[[155 127 108]
 [126 119 111]]
->
[155 119]

[[121 152]
 [105 148]
 [120 155]]
->
[121 148]

[[120 101 118]
 [129 139 115]]
->
[120 139]

[[117 123 130]
 [141 127 113]
 [129 153 125]]
->
[117 127 125]

[[119 115 116 122]
 [129 131 129 128]
 [ 98 104 131 156]
 [131 130 130 126]]
->
[119 131 131 126]

[[135 156 133]
 [157 128 114]
 [121 141 108]
 [131 125 103]]
->
[135 128 108]
---
[[145 144 145]
 [120 105 134]
 [127 141 113]
 [122 102 134]]
->
[[120 105 134]
 [122 102 134]
 [127 141 113]
 [145 144 145]]

[[117 108 117 146 140 142 142]
 [106 108 136 139 121 113 145]]
->
[[106 108 136 139 121 113 145]
 [117 108 117 146 140 142 142]]

[[115 127 121]
 [113 130 115]
 [102 139 111]
 [116 132 125]]
->
[[102 139 111]
 [113 130 115]
 [115 127 121]
 [116 132 125]]

[[104 117 132 114 124]
 [142 142 113 155 130]
 [106 118 132 115 125]
 [136 134 134 130 142]
 [116 122 130 106 152]
 [119 123 129 106 158]]
->
[[104 117 132 114 124]
 [106 118 132 115 125]
 [116 122 130 106 152]
 [119 123 129 106 158]
 [136 134 134 130 142]
 [142 142 113 155 130]]

[[141 121 123 126 126 128 132]
 [112 135 125 125 132 135 123]
 [121 120 142 135 129 144 118]
 [135 153 135 130 127 121 142]
 [118 125 145 130 125 128 139]
 [140 116 131 122 120 124 132]
 [122 133 130 123 129 122 120]]
->
[[112 135 125 125 132 135 123]
 [118 125 145 130 125 128 139]
 [121 120 142 135 129 144 118]
 [122 133 130 123 129 122 120]
 [135 153 135 130 127 121 142]
 [140 116 131 122 120 124 132]
 [141 121 123 126 126 128 132]]

[[127 126 132]
 [131 130 107]
 [124 132 129]
 [123 128 123]
 [134 128 124]
 [126 128 146]]
->
[[123 128 123]
 [124 132 129]
 [126 128 146]
 [127 126 132]
 [131 130 107]
 [134 128 124]]

[[130 123 151 110 124]
 [119 118 138 116 129]
 [117 150 141 131 131]
 [123 124 149 109 123]]
->
[[117 150 141 131 131]
 [119 118 138 116 129]
 [123 124 149 109 123]
 [130 123 151 110 124]]
---
[[128 128 128 128 128 114 128 112 157 117 122 128 128]
 [150 105 154 149 105 128 104 128 128 128 125 108 109]
 [133 123 134 133 122 131 123 131 122 130 128 123 123]]
->
[[128 128 128 128 128 128 128 114 128 112 157 117 122]
 [108 109 150 105 154 149 105 128 104 128 128 128 125]
 [123 123 133 123 134 133 122 131 123 131 122 130 128]]

[[132 105 135 136 146 137 147 148 133 138 143 146 149 144 118]
 [118 113 130 105 117 130 141 149 112 115 137 147 137 104 139]
 [134 121 113 116 106 151 128 143 152 141 116 138 108 139 149]
 [125 142 109 106 142 143 114 148 129 107 142 149 150 140 118]
 [141 105 151 150 131 112 137 120 126 111 150 141 131 127 128]]
->
[[144 118 132 105 135 136 146 137 147 148 133 138 143 146 149]
 [104 139 118 113 130 105 117 130 141 149 112 115 137 147 137]
 [139 149 134 121 113 116 106 151 128 143 152 141 116 138 108]
 [140 118 125 142 109 106 142 143 114 148 129 107 142 149 150]
 [127 128 141 105 151 150 131 112 137 120 126 111 150 141 131]]

[[110 104 103 118 127 112]
 [153 136 107 141 112 140]
 [140 130 136 135 130 135]
 [127 143 121 112 133 134]
 [120 139 154 112 156 134]]
->
[[127 112 110 104 103 118]
 [112 140 153 136 107 141]
 [130 135 140 130 136 135]
 [133 134 127 143 121 112]
 [156 134 120 139 154 112]]

[[130 141 133 108 114 140 132]
 [130 141 133 107 114 140 136]
 [133 141 133 109 114 140 136]
 [134 141 133 108 114 150 136]
 [130 122 133 108 114 140 136]
 [130 141 133 108 114 140 136]]
->
[[140 132 130 141 133 108 114]
 [140 136 130 141 133 107 114]
 [140 136 133 141 133 109 114]
 [150 136 134 141 133 108 114]
 [140 136 130 122 133 108 114]
 [140 136 130 141 133 108 114]]

[[121 151 118 116]
 [131 122 133 132]
 [128 125 142 116]]
->
[[118 116 121 151]
 [133 132 131 122]
 [142 116 128 125]]

[[134 114 127 146 133 118 140 118 120 103 111 132 114 155 106 124]
 [153 149 152 149 151 150 147 108 106 114 125 130 112 142 133 137]
 [101 154 108 119 107 107 103 146 151 133 125 125 113 120 105 106]
 [138 140 136 141 130 151 145 128 105 119 108 108 131 120 136 149]]
->
[[106 124 134 114 127 146 133 118 140 118 120 103 111 132 114 155]
 [133 137 153 149 152 149 151 150 147 108 106 114 125 130 112 142]
 [105 106 101 154 108 119 107 107 103 146 151 133 125 125 113 120]
 [136 149 138 140 136 141 130 151 145 128 105 119 108 108 131 120]]

[[125 137 111 125 129 120 139 122]
 [123 120 131 133 131 143 127 113]
 [129 131 132 143 105 132 133 136]
 [131 141 132 130 126 123 122 147]
 [130 122 124 136 116 121 132 122]
 [124 133 122 130 119 126 132 130]
 [125 130 124 129 125 128 134 126]
 [126 139 135 133 128 138 115 137]
 [133 119 127 133 120 120 134 118]
 [142 117 126 123 129 116 142 115]
 [123 129 124 131 117 126 128 130]
 [135 120 130 130 137 141 125 123]]
->
[[139 122 125 137 111 125 129 120]
 [127 113 123 120 131 133 131 143]
 [133 136 129 131 132 143 105 132]
 [122 147 131 141 132 130 126 123]
 [132 122 130 122 124 136 116 121]
 [132 130 124 133 122 130 119 126]
 [134 126 125 130 124 129 125 128]
 [115 137 126 139 135 133 128 138]
 [134 118 133 119 127 133 120 120]
 [142 115 142 117 126 123 129 116]
 [128 130 123 129 124 131 117 126]
 [125 123 135 120 130 130 137 141]]
---
[[101 120 151 131]
 [137 109 142 120]
 [100 116 137 111]
 [ 98 120 119 108]]
->
[[109 142]
 [116 137]]

[[141 131 133 151]
 [126 117 130  99]
 [141 131 135 110]
 [115 121 128 150]
 [136 141 129 120]]
->
[[117 130]
 [131 135]]

[[130 125 149 128]
 [139 138 138 121]
 [127 125 125 127]
 [141 138 133 122]
 [129 125 128 127]]
->
[[138 138]
 [125 125]]

[[150 146 151 141]
 [123 111 104 132]
 [136 131 136 121]
 [144 116 102 141]
 [135 123 129 145]]
->
[[111 104]
 [131 136]]

[[136 106 111 136 129]
 [123 132 136 125 136]
 [126 127 133 127 120]
 [136 141 125 127 126]]
->
[[132 136]
 [127 133]]

[[145 104 120]
 [131 126 140]
 [125 123 131]
 [117 134 137]
 [133 116 128]]
->
[[126 140]
 [123 131]]
